Below is a small trained network, with its code and all its weights. Each question gives an input and a target symbol and asks what happens when units are switched off, that is, made to give their printed mean instead of their output.

import numpy as np


def w(rows, s, z=0):
    codes = np.array(rows[::2]) - 128.0
    scale = np.full(codes.shape[1], s)
    scale[-1] = z or s
    return codes * scale


def norm(h):
    return h / np.sqrt((h * h).mean(-1, keepdims=True) + 1e-5)


def f(y):
    return np.maximum(y, 0)


def softmax(a):
    e = np.exp(a - a.max(-1, keepdims=True))
    return e / e.sum(-1, keepdims=True)


def log_softmax(a):
    a = a - a.max(-1, keepdims=True)
    return a - np.log(np.exp(a).sum(-1, keepdims=True))


def net(x, mask):
    ids = ['βδηθλμφψ'.index(c) for c in x.split()]
    T = len(ids)
    res = E[ids] + P[:T]
    u = 0
    for l in range(2):
        q, k, v = (norm(res) @ M[l].T for M in (Q, K, V))
        z = softmax(np.where(np.tri(T) > 0, q @ k.T / 2**0.5, -1e9)) @ v
        res = res + np.where(mask[u], z, O[l][:, -1]) @ O[l][:, :-1]
        u += 1
        y = f(norm(res) @ A[l][:, :-1].T + A[l][:, -1])
        res = res + np.where(mask[u : u + 12], y, B[l][:, -1]) @ B[l][:, :-1]
        u += 12
    return log_softmax(norm(res)[-1] @ U[:, :-1].T + U[:, -1])


Q, K, V, O, A, B = {}, {}, {}, {}, {}, {}
E = w([
[168,152,139,139],'β',
[147,175,170,146],'δ',
[109,119,100,92],'η',
[251,147,164,156],'θ',
[102,152,148,91],'λ',
[102,118,162,78],'μ',
[118,170,147,143],'φ',
[118,141,116,159],'ψ',
],0.022)
P = w([
[158,140,75,201],'0',
[2,157,175,56],'1',
[222,156,69,109],'2',
[22,149,181,76],'3',
[245,149,79,104],'4',
[38,146,182,91],'5',
[252,147,88,96],'6',
[24,154,177,84],'7',
[168,55,110,217],'8',
],0.0088)
Q[0] = w([
[219,153,54,255],'L0H0',
[153,147,155,44],'L0H0',
],0.0081)
K[0] = w([
[70,200,56,38],'L0H0',
[171,94,37,254],'L0H0',
],0.0069)
V[0] = w([
[213,170,147,1],'L0H0',
[77,239,60,57],'L0H0',
],0.0018)
O[0] = w([
[97,196,100,118,135],'L0H0',
[189,148,123,2,254],'L0H0',
],0.0053,0.00075)
A[0] = w([
[121,112,193,82,243],'L0N0',
[115,92,63,100,70],'L0N1',
[226,246,25,43,129],'L0N2',
[201,18,143,48,143],'L0N3',
[187,174,167,204,152],'L0N4',
[46,77,147,166,72],'L0N5',
[175,51,106,143,116],'L0N6',
[217,49,67,76,145],'L0N7',
[125,72,30,70,3],'L0N8',
[101,132,142,190,163],'L0N9',
[127,136,31,180,70],'L0N10',
[92,124,217,144,46],'L0N11',
],0.012,0.005)
B[0] = w([
[115,108,91,102,190],'L0N0',
[178,141,202,123,135],'L0N1',
[106,77,222,117,248],'L0N2',
[8,101,47,112,163],'L0N3',
[83,158,85,110,230],'L0N4',
[154,147,174,79,152],'L0N5',
[167,143,145,91,149],'L0N6',
[157,80,91,135,180],'L0N7',
[212,159,184,227,139],'L0N8',
[137,145,137,89,164],'L0N9',
[133,54,35,154,157],'L0N10',
[160,46,121,114,157],'L0N11',
],0.012,0.011)
Q[1] = w([
[119,217,72,6],'L1H0',
[160,73,7,106],'L1H0',
],0.011)
K[1] = w([
[133,211,16,251],'L1H0',
[134,101,62,83],'L1H0',
],0.015)
V[1] = w([
[79,214,60,155],'L1H0',
[200,254,171,156],'L1H0',
],0.0086)
O[1] = w([
[116,80,252,122,122],'L1H0',
[50,122,168,254,4],'L1H0',
],0.012,0.0039)
A[1] = w([
[160,153,95,107,94],'L1N0',
[42,58,93,181,135],'L1N1',
[193,154,199,125,92],'L1N2',
[31,186,148,144,17],'L1N3',
[130,144,63,160,197],'L1N4',
[107,204,102,82,94],'L1N5',
[129,215,168,195,253],'L1N6',
[233,150,133,192,220],'L1N7',
[68,150,123,96,139],'L1N8',
[114,171,190,119,129],'L1N9',
[105,83,251,185,124],'L1N10',
[105,152,41,183,211],'L1N11',
],0.016,0.0051)
B[1] = w([
[127,141,111,116,190],'L1N0',
[93,244,102,188,232],'L1N1',
[103,163,75,177,179],'L1N2',
[68,196,158,253,215],'L1N3',
[114,33,127,115,200],'L1N4',
[100,88,113,170,199],'L1N5',
[121,239,104,63,218],'L1N6',
[195,78,161,106,175],'L1N7',
[114,142,156,161,236],'L1N8',
[78,129,122,178,223],'L1N9',
[172,23,87,80,254],'L1N10',
[154,68,135,104,212],'L1N11',
],0.013,0.0054)
U = w([
[193,193,119,71,213],'β',
[61,48,160,164,104],'δ',
[82,63,11,122,94],'η',
[130,201,109,134,254],'θ',
[29,160,19,24,22],'λ',
[115,196,80,24,97],'μ',
[164,51,205,153,149],'φ',
[88,130,229,30,138],'ψ',
],0.011,0.0076)

Each question gives the input, a string of symbols that net reads in full, and the target symbol t.
The units are the heads (2 rows each of Q, K, V and O) and the neurons (one row each of A and B). Each row of codes is followed by its name. A weight is (code - 128) times the scale printed after its matrix; where a second scale follows, it is the last column's (O, A, B and U).
mask holds one flag per unit, layer by layer, with each layer's heads first. A switched-off unit (its flag False) gives its mean, the last column of its rows in O or B, instead of its output. The means were averaged over made-up inputs and are rounded, as every weight is.
A unit's drop is (log p(t) with every unit on - log p(t) with that unit switched off) / (log p(t) with every unit on - log p(t) with every unit switched off).
The circuit of an input: a set's keep is (log p(t) with only the set's units on - log p(t) with every unit switched off) / (log p(t) with every unit on - log p(t) with every unit switched off). Starting from the 12 units with the biggest drops (on a tie, the unit counted first), units are removed one at a time, each time the one whose removal leaves the highest keep (on an exact tie, the one counted first), for as long as the keep stays at least 0.8.
units of the circuit, in order: the units of the circuit, biggest drop first
unit that matters most: the unit with the biggest drop
k most important neurons: the k neurons with the biggest drops, biggest first
top k neurons in layer l: the k neurons of layer l with the biggest drops, biggest first
input β μ η η ψ β ψ η, target β: top 3 neurons in layer 0 => (L0N4, L0N2, L0N10)
input ψ φ φ, target δ: 2 most important neurons => (L0N2, L1N10)
input β δ μ ψ, target β: units of the circuit, in order => (L1H0, L0N2, L0N4, L0N3)
input η μ λ β, target η: units of the circuit, in order => (L1H0, L0N8, L1N6)
input ψ θ μ δ ψ η, target ψ: unit that matters most => L0N10
input β θ η, target φ: units of the circuit, in order => (L0N8, L0N2)
input η ψ μ λ ψ δ θ φ, target η: 4 most important neurons => (L0N11, L0N2, L0N8, L1N5)
input β ψ ψ ψ ψ δ θ ψ, target β: top 2 neurons in layer 0 => (L0N11, L0N4)
input φ ψ η δ ψ δ, target φ: units of the circuit, in order => (L1H0, L0N2, L0N11, L0N3)
input η θ η λ η μ δ η, target η: top 4 neurons in layer 0 => (L0N2, L0N8, L0N1, L0N4)
input θ η μ θ, target θ: 2 most important neurons => (L0N4, L0N11)
input ψ ψ θ θ ψ φ θ δ μ, target λ: top 2 neurons in layer 0 => (L0N3, L0N0)
input λ θ θ θ, target λ: units of the circuit, in order => (L0N3, L0N4)
input ψ δ θ δ η θ φ φ, target ψ: 4 most important neurons => (L0N10, L0N2, L0N11, L1N1)
input ψ δ β θ, target ψ: 4 most important neurons => (L0N10, L0N2, L1N10, L0N4)
input η θ ψ δ δ, target θ: 3 most important neurons => (L0N2, L0N10, L0N3)
input δ ψ ψ ψ ψ μ ψ φ, target δ: unit that matters most => L0N4
input η ψ λ δ, target η: top 2 neurons in layer 0 => (L0N2, L0N8)
input ψ μ ψ ψ ψ θ δ ψ λ, target ψ: top 2 neurons in layer 0 => (L0N5, L0N0)
input δ ψ ψ ψ ψ θ η δ, target δ: 3 most important neurons => (L0N4, L1N10, L0N11)
input θ θ θ ψ θ ψ β λ, target θ: 3 most important neurons => (L0N2, L0N4, L1N1)
input ψ δ λ ψ η, target φ: most important neuron => (L0N8)
input η ψ η θ β δ λ, target ψ: 3 most important neurons => (L0N2, L0N10, L1N10)
input φ μ λ δ, target φ: top 2 neurons in layer 0 => (L0N11, L0N3)
input η ψ η θ, target η: 2 most important neurons => (L0N8, L0N10)
